Here is a tiny trained network, its code and every weight. The questions are about switching its units off for an input and a target symbol, where a switched-off unit gives its printed mean instead of its output.

import numpy as np


def w(rows, s, z=0):
    codes = np.array(rows[::2]) - 128.0
    scale = np.full(codes.shape[1], s)
    scale[-1] = z or s
    return codes * scale


def norm(h):
    return h / np.sqrt((h * h).mean(-1, keepdims=True) + 1e-5)


def f(y):
    return y / 2 * (1 + np.tanh(0.7978845608 * (y + 0.044715 * y**3)))


def softmax(a):
    e = np.exp(a - a.max(-1, keepdims=True))
    return e / e.sum(-1, keepdims=True)


def log_softmax(a):
    a = a - a.max(-1, keepdims=True)
    return a - np.log(np.exp(a).sum(-1, keepdims=True))


def net(x, mask):
    ids = ['αγδζηθλμπτφψω'.index(c) for c in x.split()]
    T = len(ids)
    res = E[ids] + P[:T]
    u = 0
    for l in range(2):
        q, k, v = (norm(res) @ M[l].T for M in (Q, K, V))
        z = softmax(np.where(np.tri(T) > 0, q @ k.T / 3**0.5, -1e9)) @ v
        res = res + np.where(mask[u], z, O[l][:, -1]) @ O[l][:, :-1]
        u += 1
        y = f(norm(res) @ A[l][:, :-1].T + A[l][:, -1])
        res = res + np.where(mask[u : u + 4], y, B[l][:, -1]) @ B[l][:, :-1]
        u += 4
    return log_softmax(norm(res)[-1] @ U[:, :-1].T + U[:, -1])


Q, K, V, O, A, B = {}, {}, {}, {}, {}, {}
E = w([
[169,104,146,146,165],'α',
[75,145,86,17,154],'γ',
[31,136,134,118,79],'δ',
[219,157,21,103,133],'ζ',
[109,32,124,188,96],'η',
[161,150,96,119,183],'θ',
[125,179,207,100,145],'λ',
[128,132,2,117,73],'μ',
[53,151,34,180,99],'π',
[123,162,91,153,200],'τ',
[169,142,134,40,100],'φ',
[113,134,138,183,169],'ψ',
[80,141,125,125,144],'ω',
],0.013)
P = w([
[230,73,219,58,182],'0',
[195,124,201,76,162],'1',
[191,164,183,106,142],'2',
[195,206,161,134,133],'3',
[196,234,154,144,120],'4',
[201,254,145,152,106],'5',
],0.0027)
Q[0] = w([
[218,134,137,115,203],'0.h0',
[185,41,77,175,145],'0.h0',
[2,170,240,224,160],'0.h0',
],0.008)
K[0] = w([
[216,151,154,124,210],'0.h0',
[217,56,159,157,125],'0.h0',
[2,163,176,171,236],'0.h0',
],0.0076)
V[0] = w([
[181,8,120,149,131],'0.h0',
[253,104,121,126,81],'0.h0',
[166,207,67,60,127],'0.h0',
],0.0041)
O[0] = w([
[79,168,83,119,102,255],'0.h0',
[190,213,196,2,228,145],'0.h0',
[129,87,172,137,133,241],'0.h0',
],0.0069,0.00025)
A[0] = w([
[68,67,111,132,122,174],'0.n0',
[165,1,211,170,158,5],'0.n1',
[168,118,200,113,139,194],'0.n2',
[165,176,84,131,185,146],'0.n3',
],0.0077,0.0024)
B[0] = w([
[116,99,146,95,107,238],'0.n0',
[126,83,97,112,251,166],'0.n1',
[129,119,88,97,87,211],'0.n2',
[127,70,138,135,124,252],'0.n3',
],0.013,0.0028)
Q[1] = w([
[91,150,220,46,136],'1.h0',
[110,1,173,103,253],'1.h0',
[212,253,89,140,190],'1.h0',
],0.0069)
K[1] = w([
[132,120,155,2,83],'1.h0',
[146,16,120,65,125],'1.h0',
[221,217,138,160,242],'1.h0',
],0.0069)
V[1] = w([
[219,66,27,151,130],'1.h0',
[1,163,123,219,171],'1.h0',
[170,84,84,61,43],'1.h0',
],0.0048)
O[1] = w([
[43,46,138,114,112,252],'1.h0',
[198,134,145,49,196,4],'1.h0',
[155,231,122,234,254,236],'1.h0',
],0.0062,0.0022)
A[1] = w([
[163,53,165,156,202,6],'1.n0',
[34,198,253,203,114,79],'1.n1',
[104,24,153,137,66,137],'1.n2',
[83,66,175,199,167,121],'1.n3',
],0.0062,0.0019)
B[1] = w([
[4,94,130,106,117,219],'1.n0',
[134,97,108,106,255,154],'1.n1',
[168,234,151,171,124,239],'1.n2',
[200,102,151,70,81,255],'1.n3',
],0.0062,0.0039)
U = w([
[223,141,155,202,91,114],'α',
[60,192,71,31,165,179],'γ',
[28,207,226,199,101,61],'δ',
[140,159,116,155,158,120],'ζ',
[95,8,122,101,181,195],'η',
[167,119,67,139,171,24],'θ',
[159,160,114,131,155,108],'λ',
[190,168,168,79,215,118],'μ',
[71,177,50,180,92,217],'π',
[164,84,219,146,2,91],'τ',
[208,211,154,30,75,143],'φ',
[143,133,111,142,136,8],'ψ',
[122,141,139,132,129,3],'ω',
],0.013,0.0052)

Each question gives the input, a string of symbols that net reads in full, and the target symbol t.
The units are the heads (3 rows each of Q, K, V and O) and the neurons (one row each of A and B). Each row of codes is followed by its name. A weight is (code - 128) times the scale printed after its matrix; where a second scale follows, it is the last column's (O, A, B and U).
mask holds one flag per unit, layer by layer, with each layer's heads first. A switched-off unit (its flag False) gives its mean, the last column of its rows in O or B, instead of its output. The means were averaged over made-up inputs and are rounded, as every weight is.
A unit's drop is (log p(t) with every unit on - log p(t) with that unit switched off) / (log p(t) with every unit on - log p(t) with every unit switched off).
The circuit of an input: a set's keep is (log p(t) with only the set's units on - log p(t) with every unit switched off) / (log p(t) with every unit on - log p(t) with every unit switched off). Starting from all 10 units, units are removed one at a time, each time the one whose removal leaves the highest keep (on an exact tie, the one counted first), for as long as the keep stays at least 0.8.
units of the circuit, in order: the units of the circuit, biggest drop first
most important unit: the unit with the biggest drop
top k neurons: the k neurons with the biggest drops, biggest first
k most important neurons of layer l: the k neurons of layer l with the biggest drops, biggest first
drop of u: that unit's drop, to one decimal
input θ η η θ, target τ: top neuron	0.n3
input α η θ λ, target μ: top 2 neurons	1.n1; 1.n0
input η π η, target τ: top 4 neurons	1.n3; 1.n2; 0.n0; 0.n2
input γ θ θ, target τ: units of the circuit, in order	1.h0; 0.n1; 0.n3; 1.n3
input α α ζ ω π ω, target τ: 2 most important neurons of layer 0	0.n0; 0.n3
input μ η α α, target τ: top 2 neurons	0.n3; 0.n1
input ψ μ θ, target η: 2 most important neurons of layer 0	0.n0; 0.n3
input γ δ ψ ψ τ λ, target φ: units of the circuit, in order	1.h0; 0.n2
input ψ η ψ, target τ: 2 most important neurons of layer 1	1.n3; 1.n2
input η γ θ, target η: top 2 neurons	0.n3; 1.n0
input ζ τ η η, target τ: 2 most important neurons of layer 0	0.n2; 0.n1
input μ δ ψ η α ψ, target τ: units of the circuit, in order	1.h0; 0.n1
input η γ γ γ α, target η: top 3 neurons	0.n3; 1.n2; 1.n0
input φ α λ η ψ, target η: 3 most important neurons of layer 1	1.n1; 1.n0; 1.n3
input ω η τ θ ω, target τ: top 2 neurons	1.n3; 0.n1
input δ π η γ λ τ, target η: most important unit	1.n0
input δ γ α ω ζ λ, target η: top 2 neurons	0.n1; 1.n2
input η η θ η, target α: 2 most important neurons of layer 1	1.n0; 1.n2
input π γ ψ α, target η: top 3 neurons	1.n0; 0.n3; 0.n2
input α α α τ, target η: most important unit	0.n3
input γ τ α η η α, target τ: top 2 neurons	0.n1; 0.n3
input η η δ η, target α: 3 most important neurons of layer 0	0.n3; 0.n2; 0.n1
input λ α ψ ω, target η: top 2 neurons	0.n1; 1.n0
input φ γ τ τ, target τ: 2 most important neurons of layer 0	0.n1; 0.n3
input η μ λ τ ω λ, target η: drop of 0.n1	0.7
input τ λ η τ, target τ: drop of 1.n1	0.2
input ζ γ η ψ, target η: drop of 0.n2	0.4
